Look-ups in named tables: a row name and a column name give one cell, copied from the table.

dag
         vavi  vonup  vepaka  busezo  mot  sed  mepet  fugus  lotil  lat
sebapi    107    122     171     126   93   97    124    202    131   72
per       107    122     182     184   93   97     80    202    131  151
gasaru    107    122     171     126   93   86     96    202    131  128
sutuzu    107    119     145     126   93   97     73    202    131  134
gotodeg   114    133     171     126   93   97     80    161    173  134
mise      107     89     171     126   93   90     80    202    131    1
kebobit    62    218     171     126   88   97     80    202    175  134
zol       107     48     177     206   93   97     80    202    131  229
bak       107    122     123     126   93   97     77    202    131  134
sig       107    126     171     126   93   97     80    202    131  134

lat of bak is 134
vepaka of per is 182
busezo of gotodeg is 126
lotil of sig is 131
fugus of sebapi is 202
vavi of per is 107
sed of gotodeg is 97
vonup of mise is 89
fugus of zol is 202
sed of zol is 97
busezo of per is 184
vavi of gasaru is 107
mot of sig is 93
mot of kebobit is 88
fugus of bak is 202
mepet of bak is 77
vonup of bak is 122
mepet of sebapi is 124
lotil of mise is 131

Table nabasom
       div  pak  fop  tilo
binog  -14    3  -38    -8
dopud   68  -22  -51    -7
gor    -71  -27   88   -14
das     21  -15  -83    -8
nuki   -63   61  -37    14
tem    -26  -88  -59   -52

das, div => 21
gor, fop => 88
tem, tilo => -52
gor, tilo => -14
das, pak => -15
binog, div => -14
binog, fop => -38
nuki, div => -63
nuki, pak => 61
dopud, div => 68
tem, pak => -88
nuki, tilo => 14
binog, pak => 3
das, fop => -83
nuki, fop => -37
tem, div => -26
dopud, pak => -22
gor, pak => -27
das, tilo => -8
dopud, fop => -51
Row with the largest fop: gor

Table gib
         vevoz  dur  genib  fon  topataf  lin  zego
fupin      2.5  5.8    5.6  3.5      5.7  5.3   8.3
lagulo     2.8  6.4    5.2  2.8      6.3  4.4   7.7
vol        6.7  6.3    5.2  6.1      5.8  5.1   4.7
zal        3.4  7.0    4.8  3.2      7.3  4.2   8.7
zumafod    3.5  4.8    6.4  4.7      5.5  5.1   6.9
tebo       6.2  7.3    5.0  5.4      5.2  5.2   5.4
mozus      5.6  4.4    5.9  6.1      4.5  6.2   4.7
nel        2.2  4.9    6.2  3.0      6.5  5.8   7.9

What is the dur of mozus in gib?
4.4
What is the genib of mozus in gib?
5.9
What is the vevoz of zumafod in gib?
3.5
What is the fon of vol in gib?
6.1
What is the vevoz of lagulo in gib?
2.8
What is the genib of lagulo in gib?
5.2
What is the fon of zal in gib?
3.2
What is the dur of tebo in gib?
7.3
What is the zego of fupin in gib?
8.3
What is the dur of zumafod in gib?
4.8
What is the vevoz of vol in gib?
6.7
What is the lin of vol in gib?
5.1
What is the lin of tebo in gib?
5.2
Which row has the largest dur? tebo

tadam:
	dosutur	zomasa	zagoved	benek
goli	-11	13	-71	8
zivivo	-3	-59	-25	8
kan	-35	-19	-32	-22
butak	-37	0	-58	-15
gof	-23	17	-82	6
somiso	1	-67	-26	13
bem	-54	28	54	-86
mupo	-14	-37	-16	-7
gotebel	-52	14	43	-65
fus	1	-28	5	-24
koga	-8	-22	27	-54

zagoved of goli: -71
dosutur of bem: -54
dosutur of gof: -23
dosutur of fus: 1
dosutur of koga: -8
dosutur of butak: -37
benek of somiso: 13
benek of fus: -24
zagoved of bem: 54
zomasa of mupo: -37
zagoved of zivivo: -25
zomasa of fus: -28
dosutur of goli: -11
zomasa of somiso: -67
zagoved of kan: -32
zomasa of butak: 0

Table duz
columns: gepil, kelare, fot
zusob: [78.1, 20.8, -1.2]
lagil: [65.5, 17.9, -24.4]
novo: [35.7, -50.8, -0.6]
kasiko: [60.7, 12.9, 5.2]
girerav: [23.0, 19.6, -13.3]
tonel: [60.9, 2.7, -11.5]
rozeru: [70.0, -3.4, -8.5]
gakogez: [65.1, 21.3, -2.1]
nin: [21.8, -46.2, 1.5]
zivopas: [53.1, 22.4, -5.6]
popoz: [28.8, -73.3, 1.9]
lezat: [48.6, 44.1, -19.9]

kelare of popoz = -73.3
kelare of gakogez = 21.3
gepil of nin = 21.8
fot of novo = -0.6
gepil of rozeru = 70.0
fot of nin = 1.5
kelare of zivopas = 22.4
gepil of popoz = 28.8
fot of zivopas = -5.6
gepil of zusob = 78.1
fot of lagil = -24.4
kelare of novo = -50.8
kelare of girerav = 19.6
fot of zusob = -1.2
gepil of novo = 35.7
gepil of kasiko = 60.7
gepil of zivopas = 53.1

ret =
,fuv,gem,sota,goses
zabo,4.481,6.889,6.230,5.540
para,6.174,5.001,4.833,6.269
naven,6.493,3.132,4.193,7.283
mas,3.727,5.182,9.014,4.445
kifide,6.083,6.730,5.657,6.049
losusu,7.113,7.098,6.218,5.245
pav,4.806,8.322,3.539,7.258
kuvag,2.480,6.237,8.559,4.245
timin,2.434,6.770,8.008,4.428
gez,6.357,4.628,6.613,6.713
kuzav,5.869,6.708,5.326,6.263
zetod,4.100,7.149,6.146,5.527
zag,2.132,7.237,7.616,4.584
vovol,6.438,4.330,6.769,6.838

sota of losusu is 6.218
sota of zabo is 6.230
gem of zabo is 6.889
gem of zetod is 7.149
sota of kifide is 5.657
sota of zag is 7.616
gem of kifide is 6.730
fuv of zetod is 4.100
gem of gez is 4.628
gem of mas is 5.182
goses of vovol is 6.838
sota of timin is 8.008
gem of vovol is 4.330

vupet:
|  | zab | sir | pigomek | bogo | senap | neken | nef | neniz | gavop | farun |
|---|---|---|---|---|---|---|---|---|---|---|
| nokilaz | 70 | 146 | 104 | 182 | 134 | 45 | 107 | 132 | 118 | 167 |
| sesom | 40 | 148 | 38 | 105 | 152 | 180 | 109 | 132 | 178 | 124 |
| pakeb | 120 | 136 | 144 | 131 | 76 | 69 | 196 | 123 | 175 | 45 |
| lomanam | 197 | 130 | 195 | 113 | 112 | 143 | 163 | 130 | 134 | 84 |
| zeted | 50 | 123 | 107 | 131 | 159 | 65 | 95 | 156 | 170 | 164 |
| mul | 239 | 130 | 178 | 129 | 88 | 64 | 27 | 157 | 119 | 253 |

pigomek of sesom: 38
nef of zeted: 95
nef of pakeb: 196
neniz of zeted: 156
neken of lomanam: 143
bogo of lomanam: 113

